Rows lie near named flat spaces through zero. A row that begins with a name and a colon came from that space; any other row is followed by the name of its block's space that it lies nearest.
q645_q965: 15; -8; 7; -53; -46; -4; 1; 21; 16; 50; -16; 7; 30; -20; 18; -30; -17; 17; -5; 32; -35
q785_q438: -1; -1; -12; 2; 1; -12; -4; -22; 13; 3; 17; -5; 5; -12; 0; 1; -12; -18; 20; -6; -7
q785_q438: -4; 18; 23; 28; 2; 25; -13; 8; 50; 2; 51; 11; -14; -27; -6; -21; -26; -22; 15; -9; 23
q410_q448: 9; 12; -24; 37; 72; 7; 7; -18; 12; -70; 51; 10; -46; -11; -41; -16; 5; -9; 26; -46; 80
q785_q438: -1; 13; 37; 6; -9; 25; -1; 29; 8; 3; 5; 14; -16; 8; 3; -18; 8; 21; -25; 5; 18
q785_q438: -41; 14; 77; 24; -63; -6; -29; 0; 34; 32; 18; 1; 14; 11; 62; -9; -6; -4; -13; 21; -49
q732_q18: -18; 0; 23; 7; -8; -17; -5; -21; -21; -1; -4; -13; -7; 35; 22; 19; 25; 9; -19; -2; -29
q785_q438: -13; -1; 14; 12; -15; 10; -7; 22; -1; 8; -17; -2; 13; 3; 16; 13; -5; -7; -8; 13; -19
q410_q448: 17; 15; 40; -27; -82; 48; 9; 25; -19; 107; -58; 11; 21; 17; -19; 22; 3; 23; -61; 50; -13
q645_q965: -14; -6; -12; 27; 17; 11; -8; 24; 2; -18; -7; -10; 10; -8; 7; 25; -16; -28; 13; -2; -14
q785_q438: -17; -13; -31; 20; 10; -24; -5; -15; -11; -24; -17; -13; 23; -4; 13; 27; -8; -28; 27; -4; -17
q615_q928: -1; -5; -14; 8; 34; 7; -12; -6; 25; 1; 48; -26; -13; -15; -4; 20; -24; -39; 23; -19; -39
q563_q558: 9; 5; 14; -9; 10; 11; 8; -4; -20; 7; 3; -4; -27; 27; -15; 8; 25; 22; -29; -6; 4
q615_q928: 10; -14; -13; -22; 14; 17; 11; 65; -18; -22; -41; 8; 10; -3; 3; -12; 3; 24; -14; 14; 3
q732_q18: -13; -8; -35; 17; 0; -39; -8; -33; 21; -27; 9; 1; 30; -33; 15; -9; -26; -34; 55; -7; 6
q732_q18: 11; -9; 4; -23; 37; 19; 3; 32; -11; -5; 13; -18; -28; 17; -3; 8; 12; 14; -23; -9; -34
q563_q558: -5; 14; 2; 31; -19; 18; -10; -7; 37; 21; 19; 10; 13; -32; -12; 0; -34; -36; 24; 3; 22
q732_q18: 11; 20; 14; 13; -26; 31; 4; 4; 14; 28; -4; 24; 0; -13; -29; -10; -9; 2; -9; 10; 52
q615_q928: 41; -1; -11; -68; 4; -23; 22; -11; 10; -8; 18; 29; -16; -17; -18; -82; 15; 58; 1; -3; 51
q563_q558: -5; 22; 17; 43; -12; 33; -2; -4; 6; 16; 2; 11; -8; 0; -26; 19; -5; -16; -9; -1; 42
q615_q928: 0; -10; -19; -6; 10; -9; -1; -14; -12; 8; -2; -20; 3; 6; -1; 27; -1; -15; 5; -4; -34
q732_q18: 18; 1; -14; -15; -11; 18; 3; 21; 26; 22; 2; 13; 15; -37; -17; -21; -30; -9; 15; 11; 16
q563_q558: -13; -13; -17; 10; 11; -11; 0; 21; -18; -35; -32; -3; 17; 3; 18; 11; 3; -3; 8; 3; -7
q410_q448: -6; 0; 21; -14; -50; -9; 1; 10; -11; 22; -41; 15; 26; 8; 22; -13; 8; 24; -18; 28; -3
q410_q448: -6; 5; 10; -4; -16; -43; 2; -42; 4; -24; 9; 19; 0; 3; 17; -41; 18; 25; 11; -5; 34
q645_q965: -8; 5; -9; 36; 28; 8; -1; -11; -8; -24; 9; -6; -15; 7; -15; 26; 4; -19; 6; -19; 19
q645_q965: 14; -9; -23; -31; -21; -16; 8; -17; -10; 27; -23; 0; 23; -8; -6; 0; -4; 3; 6; 13; -10
q410_q448: -22; -8; 20; -11; -19; -51; -3; -8; -9; -40; -17; 13; 14; 16; 52; -40; 26; 37; 1; 7; -2
q732_q18: 4; 10; -4; 15; -3; 11; -3; -7; 26; 8; 20; 9; 1; -24; -16; -8; -20; -19; 18; -4; 26
q615_q928: 8; -21; -50; -40; -13; -74; 12; -80; -35; 2; -27; -12; 28; 8; 5; 6; 17; 7; 24; -1; -19
q563_q558: -15; 9; -13; 56; 17; 11; -4; -36; -19; -4; 0; -16; -10; 16; -26; 62; 3; -40; 5; -18; 12
q732_q18: -2; 2; 0; 0; -20; -6; -4; -9; 13; 15; 1; 4; 15; -13; 5; -5; -12; -9; 11; 7; -3
q563_q558: -6; -13; -31; -2; 3; -24; -11; -13; 29; -3; 19; -11; 27; -36; 16; -2; -36; -39; 47; -2; -32
q563_q558: -1; 12; -5; 18; -4; -16; -3; -85; -3; 31; 35; -19; -17; 15; -25; 36; 6; -28; 8; -20; -5
q615_q928: 19; -7; -18; -38; 0; -25; 10; -52; -20; 30; 6; -17; -8; 15; -16; 12; 16; 9; -5; -6; -24
q615_q928: 4; -7; -12; -7; 18; 4; -1; 14; 5; -7; 8; -8; -2; -8; -1; 1; -8; -7; 7; -4; -14
q645_q965: 20; 20; 0; 6; -1; 13; 10; -51; -2; 30; 24; 4; -28; 7; -50; 10; 10; -1; -9; -15; 43
q645_q965: 2; 8; 10; 9; 16; 6; 6; -15; -20; -9; 6; -2; -28; 26; -16; 11; 25; 14; -20; -13; 18
q563_q558: -3; 15; 30; 8; -48; 22; -3; 45; 34; 9; -18; 42; 26; -32; 11; -49; -21; 14; 0; 29; 49
q645_q965: -12; -19; -40; 7; 21; -38; 3; -14; -30; -47; -33; -9; 20; 6; 15; 17; 9; -7; 23; -7; -5
q410_q448: 5; 11; 5; 8; 4; 0; 6; -14; 0; -15; 8; 15; -15; 2; -15; -18; 12; 14; -2; -9; 46
q410_q448: -4; -4; -4; -10; -21; -24; -4; -24; 8; 12; 2; -1; 17; -8; 13; -7; -7; -6; 14; 6; -15
q645_q965: -15; 9; 5; 44; 28; 8; -8; -3; 12; -35; 27; 0; -18; -1; -3; 7; -2; -19; 12; -21; 24
q615_q928: 17; -3; -9; -22; 27; 6; 2; 7; 18; -2; 34; -5; -17; -15; -11; -17; -9; 0; 8; -11; -7
q785_q438: 8; -3; -14; -11; 3; -8; 2; -17; 3; 8; 9; -4; 1; -7; -8; 0; -5; -6; 10; -4; -4
q785_q438: 5; 7; 8; 0; 8; 1; 2; -6; 8; -10; 20; 8; -17; -1; -8; -19; 6; 11; -1; -9; 24
q732_q18: 15; -3; 2; -28; -21; 14; 7; 28; -4; 26; -26; 9; 13; -6; -4; -11; -3; 17; -15; 20; -2
q410_q448: -11; -10; -9; 0; 7; -23; -6; -2; 4; -24; 2; -5; 11; -5; 23; -6; -4; -6; 18; -3; -17
0; 10; 24; 8; 4; 14; 9; 24; -18; -26; -18; 20; -19; 21; -4; -18; 28; 38; -29; 0; 46
q410_q448
-3; -5; -3; 2; -13; 13; -1; 31; -5; 8; -30; 2; 21; -6; 6; 10; -10; -5; -4; 16; -10
q410_q448
-11; -2; -2; 7; 3; -22; -6; -6; 15; -29; 11; 7; 8; -13; 19; -23; -6; -2; 22; -5; 9
q645_q965
-6; -11; -17; -2; 17; -20; -1; -5; -5; -25; 0; -8; 5; 0; 12; 2; 1; -5; 15; -7; -13
q732_q18
22; 7; 17; -30; -11; 21; 8; 12; 5; 34; 8; 7; -15; 2; -17; -17; 4; 23; -25; 8; 4
q785_q438
20; 1; -3; -5; 39; 56; -3; 58; 31; 10; 37; -9; -24; -25; -26; 1; -29; -19; -2; -8; -12
q563_q558
15; -22; -52; -22; 35; -12; 16; 34; -22; -50; -38; 8; 16; -16; -6; -15; 0; 14; 18; -1; 23
q732_q18
1; -5; 19; -31; -15; -15; 2; 12; -3; -1; -7; 7; 2; 9; 24; -30; 14; 33; -14; 11; -14
q645_q965
9; 4; -25; 11; -10; 17; 1; -2; 14; 23; -7; 6; 19; -31; -26; 12; -30; -30; 21; 6; 20
q410_q448
27; -24; -28; -56; 31; 13; 9; 59; -2; -1; -8; -11; 2; -16; -1; -14; -12; 14; -3; 7; -39
q732_q18
15; -7; -10; -28; 6; -3; 10; 15; -8; -6; -11; 6; 0; -3; -5; -19; 6; 22; -5; 4; 8
q615_q928
-17; -10; -4; 9; 9; -27; 5; -3; -42; -45; -40; 0; 4; 32; 21; 10; 33; 22; -10; -2; 5
q785_q438
1; -14; -11; -13; 16; -5; 11; 9; -55; -11; -45; -16; -4; 40; 1; 34; 33; 21; -29; 2; -23
q645_q965
13; -19; -13; -50; -8; -2; -5; 28; 24; 33; 9; -14; 21; -28; 18; -14; -30; -8; 12; 16; -66
q732_q18
-10; -2; -2; -1; 11; -53; 3; -55; -16; -43; 11; 2; -12; 22; 16; -19; 32; 22; 9; -20; 17
q785_q438
-11; -20; -26; -4; 10; -20; -4; 24; 1; -32; -20; -4; 29; -17; 28; -4; -15; -11; 26; 5; -23
q563_q558
-1; -8; -15; -5; 5; -10; 0; -6; -9; -1; -8; -10; 7; 2; 3; 13; -1; -7; 6; -1; -17
q615_q928
28; -11; -20; -45; 9; 26; -5; 41; 53; 40; 40; -9; 9; -55; -9; -24; -53; -25; 24; 8; -44
q732_q18
-11; -6; 11; 6; 11; 11; -4; 36; -10; -15; -12; -8; -2; 13; 17; 11; 5; 4; -14; 3; -23
q645_q965
7; -6; -30; 8; 25; 20; -5; 6; 13; 15; 18; -21; 1; -21; -20; 33; -30; -44; 20; -8; -27
q410_q448
-12; 10; 22; 25; -12; 20; -5; 14; -1; 6; -8; 4; -1; 9; 3; 14; 1; -4; -14; 6; 6
q615_q928
-25; 7; 12; 57; 51; 8; -7; 7; -10; -66; 20; -7; -34; 24; 4; 20; 19; -9; -2; -30; 23
q645_q965
10; 14; 9; 16; 8; 44; -4; 19; 27; 23; 29; 2; -17; -18; -28; 5; -21; -20; -2; -4; 15
q563_q558
24; -9; -43; -41; -29; -34; 15; -51; -14; 37; -26; 3; 30; -15; -20; -2; -5; 1; 18; 12; 5
q645_q965
19; 12; 2; 6; 20; 43; 5; 33; 21; 1; 22; 13; -21; -20; -33; -15; -13; -1; -4; -6; 41
q785_q438
6; -10; -16; -29; -15; -30; 7; -17; -11; 3; -19; 3; 18; -2; 8; -14; 5; 14; 7; 8; -5
q645_q965
-6; 0; 12; 5; -5; 13; 0; 26; -11; -2; -22; 3; 3; 10; 7; 6; 7; 9; -16; 9; -2
q785_q438

Each name stands for a flat space through zero: a line, a plane or more. A row that begins with a name and a colon came from that space; any other row is followed by the name of the space it lies nearest, among the names in its block.
q753-q149: -31; -27; 26; -3; -34; -25; 13; -4; -8; 21; 6; -4; 12; 29; -19; -7; 21; 10; -16; -13; 37
q462-q397: 4; 16; 5; -12; -8; -21; -24; 13; -26; -17; -26; 18; -5; -26; -37; 2; -3; -5; 22; 4; 16
q345-q980: -44; -34; 12; 16; 7; -25; -17; 12; 16; 40; 20; -18; 6; -21; -16; -11; 20; 21; 15; -40; 15
q690-q327: 3; -17; -9; -18; -52; 2; 26; -25; 25; -19; -8; -27; -36; -10; 47; -48; 0; -92; 4; 1; -5
q749-q625: -11; -21; 29; 1; -11; -15; 4; -9; -1; 4; 8; 7; 4; 22; -3; -16; 7; -9; -25; -14; 9
q690-q327: -13; -14; -5; -23; -29; -15; 0; -37; -20; -43; 8; 0; -7; 8; -21; -12; 8; -37; 44; 28; 31
q690-q327: -8; -13; 5; 2; -11; -29; -2; 6; -27; -22; -21; -15; -20; -8; 16; -17; 35; -21; 29; -22; 22
q749-q625: -5; 7; -9; 4; 8; 7; 14; 4; -1; 33; 10; 8; 9; 0; -20; 23; 5; 36; -13; -3; 9
q753-q149: -10; -9; 34; 16; 10; -31; 0; 32; -30; 20; -20; 8; 2; 18; -1; 3; 37; 38; -31; -43; 23
q690-q327: 11; 20; 5; 12; 28; -4; -25; 4; -38; -22; -3; 16; 32; 4; -30; 38; -11; 46; 27; 17; 0
q690-q327: -30; -18; 12; -21; 3; -7; -38; 33; 53; 19; 3; 5; -18; -4; -23; -36; -3; 0; -22; -9; 4
q753-q149: 2; -2; 17; -7; 0; 20; -23; 13; 47; 1; 6; 0; 14; 23; 9; -17; -38; -4; -35; 17; -31
q345-q980: 24; 7; 22; 20; 9; -2; -5; 13; -12; -11; -21; -3; 7; 3; 37; -2; -8; -7; -19; -18; -28
q462-q397: 2; 12; -18; -22; -3; 21; -5; 9; 34; 2; 0; 4; -12; 1; -8; -6; -17; -4; -12; 26; -6
q749-q625: 10; 28; -21; 6; 13; 4; -2; 21; -19; 11; -17; 1; 5; -24; -14; 32; 2; 35; 19; 3; 3
q753-q149: 15; 2; 6; -7; 23; -1; -8; -14; -6; -23; 5; 29; -18; -3; -7; -13; -3; -22; -11; 1; -9
q462-q397: 5; 17; -11; -11; -20; -11; 0; 5; -20; 1; -21; 8; -8; -32; -28; 7; -1; -9; 19; 4; 16
q345-q980: 2; 14; 0; 13; 29; -5; -36; 7; -3; 20; 8; 21; 16; -56; -48; 18; -27; 21; 21; -10; -16
q749-q625: 0; 1; -21; -6; -5; -9; 15; 4; -28; -30; -20; -18; -24; 11; 25; 1; 41; -3; 32; 3; 27
q462-q397: 15; 17; -6; 13; -19; 12; 7; -2; -4; 10; -8; -15; 27; -16; 8; 21; -29; 2; 11; 9; -20
q345-q980: 7; 21; -10; -3; -2; 11; 3; -2; 5; 33; 6; 21; 13; -30; -42; 22; -27; 15; -9; 8; -5
q345-q980: -10; 24; -39; -11; -43; 23; 24; 11; 30; 64; -2; -16; 13; -41; -33; 27; -27; 18; 5; 18; 7
q462-q397: -15; -7; 14; 19; 10; -30; -6; 9; -39; 13; -5; 1; 11; -12; -21; 17; 28; 34; 19; -30; 24
q462-q397: 10; 10; 4; 22; -38; -14; 12; -10; -21; 34; -14; -12; 19; -66; -9; 13; -24; -26; 21; -26; -11
q345-q980: 2; 3; 22; 5; 30; -17; -36; 25; -8; -5; -12; 21; -2; -11; -18; -5; 0; 15; -8; -18; -6
q462-q397: -9; -7; 19; 8; -54; -17; -6; 35; 25; 34; -37; -37; -2; -40; 27; -30; -13; -37; -8; -37; -12
q690-q327: 5; 6; 2; -2; 7; 1; 12; 19; 9; 30; -10; 14; -18; -7; 0; -4; 11; 8; -40; -21; 1
q462-q397: -7; 3; -30; -31; -27; 19; 20; 9; 47; 24; -4; -7; -37; -11; 4; -23; 1; -28; -21; 11; 7
q749-q625: 8; 16; -15; 0; 3; -4; 0; -4; -13; 14; -4; 14; -7; -46; -28; 12; -6; -4; 17; -6; 2
q690-q327: -11; 16; 49; -2; -46; -38; -57; 69; -19; -2; -64; -8; 39; -2; -36; 4; -23; 31; 4; -3; 15
q749-q625: -5; -2; 4; 7; 2; -8; 3; 19; -20; -13; -16; -16; 4; 32; 21; 9; 27; 28; 6; -3; 16
q345-q980: -52; -25; -31; -32; -18; -10; -6; 5; 24; -1; 15; -22; -24; 8; -28; -15; 37; 9; 44; 18; 53
q345-q980: -24; -15; 5; 12; 3; -15; -21; 24; 6; 7; -4; -27; 7; -6; 8; -4; 14; 20; 25; -18; 7
q749-q625: 30; 14; -18; 2; 18; 22; 25; -23; 3; 1; 8; 16; -20; -18; 20; 0; -8; -27; -18; -1; -25
q462-q397: 12; 7; 5; -18; -17; -7; -11; 4; -10; -40; -26; 5; -16; 7; 7; -17; -2; -32; 5; 15; 4
q690-q327: 5; 6; 10; 13; 19; -10; -44; 22; -11; -32; -17; -11; 13; -11; 10; 1; -10; 8; 36; -1; -18
q753-q149: -26; -36; 23; 0; 17; -9; -22; 7; 37; 4; 20; -4; -11; 17; 12; -38; 11; -7; -20; -22; -4
q753-q149: 56; 58; -28; 4; 3; 17; 24; -5; -53; -18; -35; 22; 2; -29; -3; 46; -16; 3; 12; 22; -13
q753-q149: -27; -16; -44; 9; 11; 36; 0; -10; 65; 32; 47; -47; 13; -19; 19; 5; -18; 13; 38; 14; -24
q690-q327: -6; -3; 4; -19; -10; -7; -19; 4; 11; -15; -6; 7; -13; -5; -15; -20; -6; -21; 3; 9; 6
q753-q149: -10; -11; 1; 4; 8; 9; -7; 5; 29; 12; 14; -11; 3; 5; 12; -9; -6; 5; -8; -3; -13
q753-q149: 4; -10; 25; 7; 33; 0; 1; -3; 7; 14; 17; 29; -4; 19; -1; -9; 4; 10; -52; -21; -11
q753-q149: 24; 10; 12; 4; -43; -12; 38; 7; -36; -8; -45; -13; -11; 10; 43; -4; 19; -30; -20; -17; 9
q749-q625: 18; 22; 6; 17; 10; -14; -26; 17; -27; -2; -25; 7; 10; -48; -14; 15; -16; 4; 24; -16; -15
q345-q980: -10; 0; 3; -21; 38; -16; -39; 0; -4; -14; 12; 48; -22; -20; -64; -10; 5; 5; 7; 4; 17
q690-q327: 22; 12; 0; 8; 5; 4; -17; 7; -3; -30; -19; -10; -2; -16; 30; -6; -16; -24; 18; 2; -28
q462-q397: -8; -9; 27; 19; -3; -30; -23; -2; -8; 32; 2; 12; 11; -64; -34; -7; -17; -16; 9; -42; -9
q749-q625: -3; -7; -5; 18; 22; 15; 11; -6; 16; 26; 25; -7; 11; 3; 14; 10; -2; 21; -12; -11; -17
q345-q980: -36; 0; -1; -14; -9; -17; -28; 60; 24; 38; -22; -8; -8; -13; -35; -5; 16; 42; -3; -14; 30
q749-q625: 23; -2; 12; 9; 6; -17; 39; -25; -45; -3; -8; 25; -27; -3; 17; -5; 33; -29; -27; -34; 9
-14; -17; 22; 17; 19; -8; 1; -23; -17; 15; 34; 16; 33; 20; -29; 19; 0; 35; -8; -8; 7
q345-q980
16; 6; 10; 17; 15; 10; -3; -4; -24; -39; -2; -12; 32; 49; 32; 22; -5; 26; 9; 21; -15
q462-q397
10; 10; 4; 6; -10; -10; 8; 16; -22; -3; -28; -6; -4; -1; 16; 5; 13; 1; -1; -12; 5
q753-q149
10; -4; -5; 10; 12; 6; -6; -25; 15; 7; 19; 4; -6; -48; 3; -12; -24; -39; 12; -13; -31
q749-q625
-23; -4; 7; -1; -14; -15; -42; 37; 0; -26; -22; -33; 21; 15; 0; 1; 1; 26; 44; 14; 12
q749-q625
-10; -10; -20; -16; 3; 42; 11; -15; 63; 12; 38; -9; 2; 34; 14; -9; -22; 0; -26; 33; -18
q749-q625
17; 31; -12; -1; -13; 24; -13; 16; 11; -1; -15; -10; 29; -7; -4; 24; -45; 16; 9; 33; -25
q462-q397
-8; 8; 20; -20; -15; -5; -38; 37; 29; 11; -19; 15; 4; -4; -35; -15; -28; 6; -26; 9; -2
q690-q327
16; 22; -8; -4; -16; -2; 29; -25; -46; 2; -3; 25; 12; -4; -37; 34; -1; 9; 3; 16; 22
q753-q149
-9; 12; -11; 16; 5; -4; -36; 37; 1; 3; -18; -31; 21; -31; 0; 18; -10; 32; 50; -2; -9
q345-q980
5; -18; 29; 7; 8; -8; 13; -14; -13; -13; 6; 11; -2; 41; 23; -13; 16; -8; -36; -15; 0
q345-q980
-16; -7; 20; 0; -33; -14; -26; 23; 8; -3; -18; -23; 22; 4; -3; -9; -14; 1; 13; 2; 3
q690-q327
7; 7; 32; -4; 24; -23; -45; 61; -7; -28; -47; 12; -21; 16; 14; -23; 18; 13; -24; -21; -1
q345-q980
6; 8; -10; 3; 30; 15; -11; -1; 13; 3; 15; 10; 3; -9; -8; 9; -14; 14; 0; 7; -18
q753-q149
-2; 3; -48; 12; 31; 39; 13; -23; 37; 26; 45; -18; 6; -28; 10; 20; -17; 13; 28; 14; -28
q753-q149
29; 3; 34; -1; -4; -6; -3; -15; -8; -15; -9; 32; -6; -3; 5; -22; -24; -48; -41; -10; -24
q749-q625
-2; -15; -8; 21; 22; 11; -5; -10; 19; -2; 21; -26; 4; -11; 38; -6; -4; -9; 21; -12; -28
q749-q625
4; -8; 15; 15; -13; 7; 31; -16; -10; 11; 9; -9; 25; 39; 24; 13; 1; 11; -27; -2; -3
q345-q980
-6; 4; -15; 3; -58; -2; 26; 11; -8; 7; -29; -49; 9; -3; 32; 8; 7; -9; 28; 3; 14
q753-q149
-26; -13; -14; -7; -33; 3; 22; 6; 18; 23; 2; -32; 1; 17; 10; -1; 17; 10; 5; 4; 24
q345-q980
32; 13; -19; 5; 10; 18; 41; -18; -6; 5; -2; 8; -28; -13; 37; -1; 9; -30; -24; -12; -18
q690-q327
-7; -9; 24; 25; 45; 3; -36; 0; 16; 17; 33; 13; 37; -3; -20; 12; -29; 38; -8; -11; -31
q462-q397
-29; -38; 42; -19; -11; -33; -29; -1; 10; -23; 4; 13; -16; 27; -17; -49; 15; -29; -15; -11; 23
q753-q149
-9; -4; -20; 16; -15; 4; 1; 3; 13; 14; 0; -43; 8; -34; 26; 3; -6; -9; 42; -9; -13
q345-q980
